The symbols move the states like this.
at | ve lu za ne sa da
Q295 | none Q768 Q971 Q889 Q744 Q756
Q233 | none Q213 Q103 Q814 Q490 Q429
Q461 | Q889 Q43 Q815 Q918 Q550 Q28
Q344 | Q756 Q57 Q50 Q28 Q542 Q918
Q675 | Q461 Q74 Q357 Q249 Q863 Q598
Q300 | Q233 Q694 Q849 Q285 Q658 Q463
Q689 | none Q752 Q32 Q756 Q117 Q889
Q620 | Q752 Q885 Q918 Q57 Q191 Q43
Q725 | Q816 Q815 Q43 Q885 Q780 Q163
Q814 | none Q665 Q939 Q469 Q865 Q233
Q285 | Q814 Q376 Q717 Q780 Q163 Q300
Q863 | Q550 Q546 Q534 Q729 Q675 Q125
Q302 | Q780 Q534 Q546 Q343 Q13 Q368
Q801 | Q542 Q493 Q753 Q125 Q413 Q729
Q125 | Q482 Q676 Q651 Q863 Q598 Q801
Q383 | Q577 Q249 Q664 Q703 Q93 Q357
Q733 | Q300 Q753 Q493 Q368 Q932 Q343
Q28 | Q295 Q855 Q242 Q461 Q482 Q344
Q756 | none Q828 Q149 Q295 Q890 Q689
Q429 | none Q544 Q666 Q233 Q477 Q469
Q646 | Q242 Q598 Q794 Q357 Q651 Q703
Q780 | Q469 Q88 Q985 Q463 Q725 Q285
Q598 | Q28 Q993 Q646 Q675 Q125 Q413
Q865 | none Q971 Q768 Q816 Q814 Q490
Q253 | Q620 Q664 Q249 Q532 Q582 Q74
Q32 | none Q689 Q477 Q149 Q544 Q549
Q57 | Q828 Q658 Q344 Q855 Q849 Q620
Q469 | none Q190 Q873 Q429 Q816 Q814
Q13 | Q725 Q357 Q74 Q664 Q302 Q794
Q549 | none Q889 Q816 Q32 Q190 Q971
Q717 | Q939 Q285 Q482 Q985 Q855 Q849
Q918 | Q689 Q620 Q577 Q344 Q760 Q461
Q666 | none Q429 Q117 Q103 Q752 Q873
Q744 | none Q939 Q665 Q887 Q295 Q890
Q482 | Q744 Q717 Q376 Q550 Q28 Q542
Q413 | Q344 Q532 Q703 Q598 Q801 Q249
Q577 | Q32 Q918 Q885 Q50 Q350 Q815
Q651 | Q376 Q125 Q368 Q534 Q646 Q753
Q729 | Q760 Q582 Q93 Q801 Q249 Q863
Q768 | none Q865 Q295 Q238 Q939 Q828
Q664 | Q885 Q383 Q253 Q932 Q343 Q13
Q753 | Q694 Q801 Q733 Q651 Q703 Q93
Q117 | none Q666 Q544 Q890 Q689 Q887
Q665 | none Q744 Q814 Q190 Q971 Q213
Q532 | Q57 Q932 Q413 Q993 Q493 Q253
Q815 | Q549 Q461 Q725 Q577 Q88 Q242
Q343 | Q463 Q93 Q582 Q733 Q664 Q302
Q493 | Q849 Q733 Q801 Q676 Q532 Q582
Q103 | none Q233 Q890 Q939 Q828 Q666
Q490 | none Q149 Q828 Q865 Q233 Q477
Q985 | Q873 Q780 Q550 Q191 Q43 Q717
Q849 | Q103 Q300 Q542 Q717 Q57 Q191
Q477 | none Q32 Q752 Q490 Q429 Q816
Q376 | Q665 Q482 Q285 Q88 Q242 Q694
Q939 | none Q814 Q744 Q873 Q768 Q103
Q544 | none Q117 Q429 Q213 Q32 Q190
Q542 | Q890 Q849 Q694 Q482 Q344 Q760
Q242 | Q971 Q28 Q163 Q815 Q376 Q50
Q890 | none Q103 Q213 Q744 Q756 Q117
Q676 | Q717 Q368 Q125 Q546 Q993 Q493
Q190 | none Q887 Q469 Q544 Q549 Q665
Q546 | Q985 Q302 Q863 Q582 Q74 Q676
Q887 | none Q873 Q190 Q117 Q889 Q744
Q752 | none Q477 Q689 Q828 Q666 Q238
Q88 | Q190 Q550 Q780 Q350 Q815 Q376
Q993 | Q855 Q794 Q598 Q74 Q676 Q532
Q694 | Q213 Q542 Q300 Q376 Q50 Q350
Q350 | Q544 Q760 Q463 Q694 Q577 Q88
Q658 | Q490 Q50 Q57 Q163 Q300 Q885
Q238 | none Q816 Q889 Q752 Q873 Q768
Q816 | none Q549 Q238 Q477 Q469 Q865
Q357 | Q815 Q675 Q13 Q383 Q534 Q646
Q582 | Q191 Q343 Q729 Q493 Q253 Q546
Q149 | none Q756 Q490 Q971 Q213 Q32
Q368 | Q285 Q651 Q676 Q302 Q794 Q733
Q74 | Q43 Q13 Q675 Q253 Q546 Q993
Q971 | none Q295 Q865 Q549 Q665 Q149
Q855 | Q768 Q163 Q28 Q43 Q717 Q57
Q93 | Q350 Q729 Q343 Q753 Q383 Q534
Q889 | none Q238 Q549 Q689 Q887 Q295
Q760 | Q117 Q191 Q350 Q542 Q918 Q550
Q191 | Q666 Q463 Q760 Q849 Q620 Q985
Q794 | Q163 Q646 Q993 Q13 Q368 Q932
Q703 | Q50 Q413 Q932 Q646 Q753 Q383
Q43 | Q238 Q725 Q461 Q620 Q985 Q855
Q213 | none Q890 Q233 Q665 Q149 Q544
Q50 | Q149 Q344 Q658 Q242 Q694 Q577
Q885 | Q477 Q577 Q620 Q658 Q463 Q725
Q463 | Q429 Q350 Q191 Q300 Q885 Q780
Q550 | Q887 Q985 Q88 Q760 Q461 Q482
Q163 | Q865 Q242 Q855 Q725 Q285 Q658
Q828 | none Q490 Q756 Q768 Q103 Q752
Q932 | Q658 Q703 Q532 Q794 Q733 Q664
Q873 | none Q469 Q887 Q666 Q238 Q939
Q534 | Q88 Q863 Q302 Q93 Q357 Q651
Q249 | Q918 Q253 Q383 Q413 Q729 Q675

In the rows, zero is written as 138.

The rows follow the links: the fewer symbols apart two states are, the more alike their rows tend to be.

Each row is also shifted at random along 2 hidden directions that mean nothing.

Some states, each with a row of numbers:
Q429
[ 135,  118,  164,  119,  171,  141,  139,  145,  158,  144,  157,  143,  129,  113,  134,  135,  134,  139,  150,  106,  162,  128,  126,  102,   96,  149,  148,  144,  114,  170,  163,  139,  126,  137,  143,  116,  125,  140,  127,  113,  161,  131,  153,  118,  143,  100]
Q233
[ 124,  167,  166,  114,  137,  130,  107,  144,  145,   97,  147,  133,  136,  148,  173,  167,  153,  139,  165,  120,  171,  137,  153,  133,  140,  141,  140,  132,  135,  160,  154,  143,  125,  146,  128,  120,  157,  120,  166,  152,  149,  131,  122,  131,  128,  149]
Q477
[  75,  127,  162,  117,  152,  118,  146,  139,  141,  142,  164,  152,  158,  130,  164,  159,  145,  160,  137,  130,  185,  116,  116,  115,  137,  156,  139,  156,   99,  144,  165,  129,  113,  156,  152,  118,  134,  160,  135,  132,  140,  115,  130,  130,   78,  148]
Q50
[ 169,  175,  123,  147,  127,  154,  162,  148,  117,  127,  122,  130,  139,  152,  142,  105,  129,  125,  144,  147,  132,  139,  130,  152,  120,  140,  117,  132,  158,  131,  138,  126,  138,  106,  148,  136,  175,  137,  152,  139,  134,  143,  117,  143,  126,  156]
Q729
[ 147,  158,  109,  134,  120,   94,  113,  128,  125,   83,  133,  153,  134,  182,  130,  197,  193,  139,  172,  172,  135,  116,  174,  126,  182,  131,  139,  155,  152,  104,  140,  170,  115,  154,  114,  151,  153,  131,  170,  164,  120,  129,  130,  161,  143,  141]
Q534
[ 114,  128,  127,  123,  130,  157,  134,  142,  122,  126,  105,  130,  124,  124,  131,  131,  154,  118,  154,  150,  113,  138,  145,  115,  160,  136,  139,  136,  153,  141,  124,  168,  128,  147,  148,  138,  128,  144,  137,  144,  154,  122,  146,  143,  136,  123]
Q887
[ 199,  146,  154,  159,  137,  137,  114,  132,  122,  127,  124,  143,  126,  156,  131,  166,  138,  137,  141,  148,  110,  136,  152,  147,  158,  137,  140,  122,  134,  137,  123,  183,  130,  164,  134,  127,  117,  133,  139,  145,  127,  115,  132,  141,  162,  135]
Q149
[  68,  178,  141,  128,  126,  117,  150,  131,  119,  110,  136,  148,  152,  158,  174,  184,  151,  153,  147,  136,  175,  114,  115,  133,  167,  143,  129,  152,  103,  137,  146,  124,  120,  125,  152,  111,  161,  148,  169,  150,  152,  122,   98,  128,   85,  183]
Q482
[ 144,  143,  140,  161,  115,  148,  132,  122,  137,  135,  127,  134,  119,  132,  124,  151,  124,  141,  131,  140,  110,  149,  145,  155,  140,  129,  137,  125,  142,  146,  117,  160,  151,  139,  135,  146,  134,  120,  125,  149,  120,  158,  131,  122,  188,  120]
Q865
[ 123,  143,  157,  145,  115,  136,  149,  140,  134,  147,  164,  121,  157,  116,  168,  136,  130,  163,  105,  140,  161,  138,  120,  146,  147,  134,  143,  138,  134,  152,  149,  116,  149,  140,  132,  126,  135,  149,  134,  149,  132,  116,  127,  135,  101,  146]
Q28
[ 113,  131,  127,  178,  134,  152,  174,  126,  146,  171,  144,  144,  141,  124,  121,  114,  120,  143,   98,  145,  114,  145,  123,  164,  139,  143,  126,  131,  120,  128,  132,  120,  157,  137,  157,  139,  143,  147,  111,  134,  122,  173,  130,  125,  153,  156]
Q93
[ 187,  142,  120,  115,  137,  139,  143,  132,  122,  123,  105,  130,  134,  139,  109,  130,  149,  110,  156,  144,  107,  141,  145,  114,  125,  141,  136,  132,  178,  148,  130,  154,  131,  123,  142,  142,  151,  142,  133,  133,  137,  139,  133,  154,  157,   92]
Q302
[ 240,  172,  129,  130,  130,  141,   87,  145,  120,  110,  119,  106,  124,  146,  131,  119,  162,  127,  154,  165,  126,  141,  190,  135,  170,  121,  155,  138,  209,  133,  131,  167,  146,  145,   95,  175,  136,  119,  161,  182,  124,   89,  156,  194,  148,  114]
Q532
[  73,  127,  118,  132,  158,  125,  150,  147,  158,  148,  156,  153,  147,  165,  160,  141,  148,  149,  146,  134,  165,  141,  153,  156,  147,  145,  143,  158,  122,  115,  132,   93,  135,  131,  124,  154,  149,  129,  152,  125,  144,  161,  149,  137,  126,  165]
Q780
[ 123,  123,  164,  122,  143,  159,  121,  144,  144,  146,  133,  138,  145,  115,  127,  127,  136,  132,  148,  118,  143,  135,  145,  119,  136,  138,  128,  148,  149,  153,  146,  169,  121,  147,  142,  151,  114,  126,  132,  144,  146,  105,  153,  140,  146,  103]
Q191
[  87,  101,  144,  136,  157,  111,  134,  129,  162,  130,  149,  170,  140,  142,  134,  177,  143,  151,  177,  122,  159,  131,  137,  117,  128,  159,  135,  165,  111,  137,  159,  146,  114,  138,  138,  141,  117,  133,  150,  128,  158,  156,  162,  119,  138,  123]
Q885
[  96,  115,  151,  138,  152,  132,  166,  140,  150,  154,  168,  140,  156,  119,  124,  124,  139,  140,  141,  125,  172,  122,  117,  117,  117,  162,  132,  154,  122,  136,  163,  109,  121,  132,  145,  133,  141,  163,  131,  123,  141,  135,  143,  141,   88,  135]
Q213
[ 142,  168,  156,  119,  132,  154,  117,  130,  120,  106,  122,  141,  130,  145,  155,  165,  147,  137,  157,  120,  148,  131,  129,  121,  132,  138,  141,  129,  134,  160,  135,  157,  126,  126,  144,  107,  160,  132,  157,  136,  152,  128,  120,  129,  146,  149]
Q703
[ 144,  156,   97,  139,  135,  144,  159,  141,  127,  130,  122,  132,  150,  151,  133,  105,  138,  116,  127,  143,  127,  127,  124,  139,  134,  145,  137,  140,  160,  133,  125,  114,  145,  114,  147,  139,  168,  145,  145,  125,  139,  143,  125,  146,  124,  158]
Q971
[ 195,  177,  145,  154,  114,  147,  156,  149,  115,  143,  135,  114,  145,  132,  154,  124,  128,  145,  113,  142,  120,  135,  125,  169,  142,  128,  135,  120,  155,  151,  137,  135,  162,  130,  137,  126,  151,  144,  123,  150,  120,  123,  113,  142,  134,  148]
Q542
[  95,  174,  130,  137,  126,  118,  100,  118,  139,   89,  121,  171,  128,  181,  152,  199,  167,  158,  168,  150,  154,  143,  164,  146,  167,  139,  144,  138,  111,  124,  133,  162,  122,  132,  128,  126,  165,  115,  185,  168,  137,  148,  128,  129,  151,  185]
Q855
[  74,  136,  139,  155,  128,  121,  131,  129,  149,  146,  170,  137,  154,  137,  172,  150,  137,  159,  129,  138,  162,  137,  147,  163,  167,  131,  128,  165,  128,  126,  163,  124,  142,  150,  131,  164,  125,  143,  146,  152,  122,  148,  138,  136,  122,  177]
Q546
[  74,   92,  135,  121,  153,  137,  123,  146,  165,  150,  145,  146,  136,  127,  133,  145,  140,  139,  154,  125,  132,  146,  161,  120,  162,  140,  140,  150,  124,  139,  138,  152,  130,  167,  142,  153,   98,  141,  123,  134,  155,  140,  172,  139,  147,  129]
Q368
[  67,  107,  144,  118,  128,  150,  140,  130,  153,  157,  149,  141,  125,  101,  135,  113,  130,  123,  144,   93,  143,  140,  140,  125,  129,  127,  144,  134,  164,  177,  135,  137,  152,  144,  137,  140,  136,  144,  111,  118,  146,  159,  153,  130,  167,  119]
Q300
[  52,  134,  173,  116,  142,  143,  121,  129,  147,  123,  138,  155,  124,  137,  159,  153,  145,  145,  167,   95,  180,  140,  129,  113,  120,  148,  144,  142,  126,  172,  146,  140,  112,  116,  131,  122,  149,  120,  155,  126,  162,  139,  131,  122,  141,  150]
Q598
[  13,  140,  122,  149,  110,  108,  150,  129,  140,  121,  149,  156,  154,  156,  157,  176,  153,  150,  125,  151,  140,  130,  142,  149,  186,  136,  140,  138,  117,  119,  131,  125,  144,  145,  132,  129,  149,  155,  146,  155,  121,  145,  124,  143,  113,  179]
Q753
[ 160,  151,  119,  127,  133,  160,  142,  135,  124,  138,  106,  130,  126,  148,  122,   99,  132,  115,  147,  126,  117,  155,  137,  122,  119,  135,  148,  126,  172,  153,  113,  135,  143,  115,  143,  134,  154,  131,  139,  110,  154,  152,  137,  136,  171,  119]

Start, symbols taken left to right, then the state you end at.
Answers are names.
[  72,   95,  135,  114,  161,  112,  140,  134,  168,  132,  142,  158,  151,  149,  124,  174,  157,  140,  168,  131,  162,  128,  158,  114,  142,  148,  143,  161,  121,  146,  148,  139,  121,  149,  136,  142,  124,  148,  144,  125,  154,  162,  165,  136,  146,  123]
da ve: Q985
[ 140,  150,  108,  143,  110,  148,  167,  137,  130,  151,  121,  120,  136,  126,  130,   93,  128,  130,  109,  141,  108,  141,  136,  148,  127,  134,  130,  129,  167,  141,  128,  114,  176,  132,  147,  142,  149,  143,  115,  134,  117,  150,  139,  149,  147,  140]
ve ve: Q971
[ 247,  171,  109,  139,  142,  120,  138,  159,  121,  134,  135,  110,  155,  146,  122,  102,  145,  125,  132,  168,  142,  122,  161,  137,  128,  142,  139,  149,  199,  119,  148,  135,  145,  119,  104,  170,  159,  143,  154,  161,  121,  116,  145,  192,  118,  123]
ve ne ve: Q490
[  59,   98,  149,  147,  161,  136,  147,  139,  159,  179,  179,  153,  158,  120,  141,  139,  133,  160,  119,  139,  158,  134,  121,  152,  153,  154,  119,  159,   88,  119,  157,  116,  120,  149,  161,  154,  100,  143,  124,  126,  149,  138,  157,  124,  103,  158]
ve za ne: Q689
[ 145,  152,  140,  159,  130,  123,   94,  123,  127,  117,  136,  153,  132,  157,  137,  191,  166,  139,  150,  154,  114,  137,  169,  148,  177,  132,  127,  134,  127,  116,  130,  180,  128,  157,  128,  130,  124,  132,  158,  175,  126,  114,  151,  146,  146,  151]
lu ne za: Q760
[ 105,  135,  153,  143,  117,  153,  163,  137,  137,  162,  160,  113,  155,  106,  152,  101,  121,  143,  104,  127,  155,  146,  120,  149,  127,  140,  131,  151,  145,  143,  147,  103,  159,  133,  132,  146,  138,  138,  125,  133,  121,  143,  144,  143,  126,  146]
da ve: Q490
[ 153,  124,  121,  138,  146,  162,  146,  168,  134,  161,  150,  115,  151,  121,  132,   79,  140,  132,  121,  147,  126,  133,  141,  145,  131,  138,  152,  140,  160,  116,  123,  119,  138,  132,  136,  161,  123,  151,  128,  141,  135,  118,  157,  163,  115,  120]
da ne sa: Q302
[ 148,  179,  124,  144,  104,  130,  122,  148,  125,  115,  147,  112,  160,  143,  163,  139,  158,  150,  132,  158,  154,  123,  167,  152,  164,  129,  148,  143,  184,  129,  142,  133,  164,  138,   91,  163,  156,  135,  151,  178,  114,  118,  127,  179,  115,  154]
ve ne: Q725
[ 269,  163,  166,  135,  134,  159,  103,  149,  118,  140,  124,  110,  128,  120,  141,  119,  134,  126,  144,  141,  127,  145,  159,  141,  129,  126,  133,  120,  183,  150,  135,  177,  147,  156,  125,  145,  122,  114,  126,  161,  131,   93,  151,  162,  153,   98]
ne ne: Q233
[ 155,  123,  159,  151,  136,  140,  133,  128,  161,  153,  143,  134,  131,  124,  136,  139,  119,  151,  131,  119,  132,  159,  154,  154,  128,  127,  130,  128,  152,  161,  146,  159,  151,  141,  124,  157,  123,  102,  121,  137,  135,  163,  155,  114,  185,  125]
lu ve da: Q233
[ 170,  120,  153,  163,  150,  149,  166,  144,  151,  176,  165,  130,  144,  116,  148,  113,  113,  158,   93,  128,  144,  152,  115,  173,  126,  146,  150,  131,  117,  153,  151,  107,  167,  141,  147,  148,  119,  143,  110,  125,  132,  150,  151,  122,  143,  153]
sa za: Q744
[ 246,  166,  164,  144,  128,  166,  135,  134,  141,  140,  134,  102,  131,  106,  143,  115,  117,  139,  131,  120,  134,  156,  150,  150,  105,  128,  159,  113,  185,  174,  133,  144,  176,  136,  120,  142,  131,  120,  122,  142,  128,  124,  137,  150,  175,  101]
ne da lu: Q665
[ 214,  122,  150,  149,  151,  155,   94,  142,  148,  148,  134,  144,  127,  126,  124,  126,  134,  131,  148,  129,  121,  158,  165,  159,  137,  135,  138,  147,  161,  130,  139,  167,  139,  150,  134,  163,  105,  116,  138,  158,  131,  140,  164,  145,  174,  118]
da za ve sa: Q295
[ 163,  137,  122,  148,  143,  130,  133,  157,  136,  144,  146,  138,  151,  149,  140,  132,  151,  134,  129,  165,  130,  135,  164,  160,  156,  127,  132,  154,  162,  104,  136,  122,  141,  159,  124,  172,  122,  146,  139,  167,  136,  130,  152,  174,  119,  145]
lu ne: Q664
[ 153,   96,  134,  145,  151,  159,  138,  136,  171,  168,  139,  128,  130,  122,  115,  121,  116,  142,  123,  119,  116,  171,  168,  145,  117,  130,  146,  128,  166,  160,  124,  127,  166,  141,  131,  154,  128,  129,  109,  114,  137,  173,  163,  134,  194,  110]
sa da: Q532
[  99,  143,  118,  151,  110,  113,  128,  143,  141,  126,  155,  141,  151,  155,  159,  166,  168,  162,  134,  170,  156,  139,  176,  172,  175,  119,  150,  160,  158,  121,  142,  112,  157,  160,   95,  167,  139,  144,  161,  177,  112,  137,  151,  162,  125,  175]
lu ne lu: Q357
[ 163,  103,  169,  149,  159,  163,  152,  133,  166,  177,  139,  126,  125,   98,  139,  123,   98,  145,  116,   87,  124,  169,  134,  156,  112,  134,  139,  120,  128,  179,  140,  125,  164,  149,  144,  129,  123,  137,   90,  113,  156,  168,  157,  105,  192,  109]
sa sa: Q939
[ 133,  114,  139,  145,  151,  124,  140,  126,  145,  134,  126,  163,  124,  140,  106,  158,  137,  129,  156,  125,  113,  130,  129,  129,  125,  152,  131,  141,  115,  142,  139,  163,  121,  132,  150,  131,  143,  141,  138,  125,  142,  157,  146,  121,  163,  109]
ve da: Q887
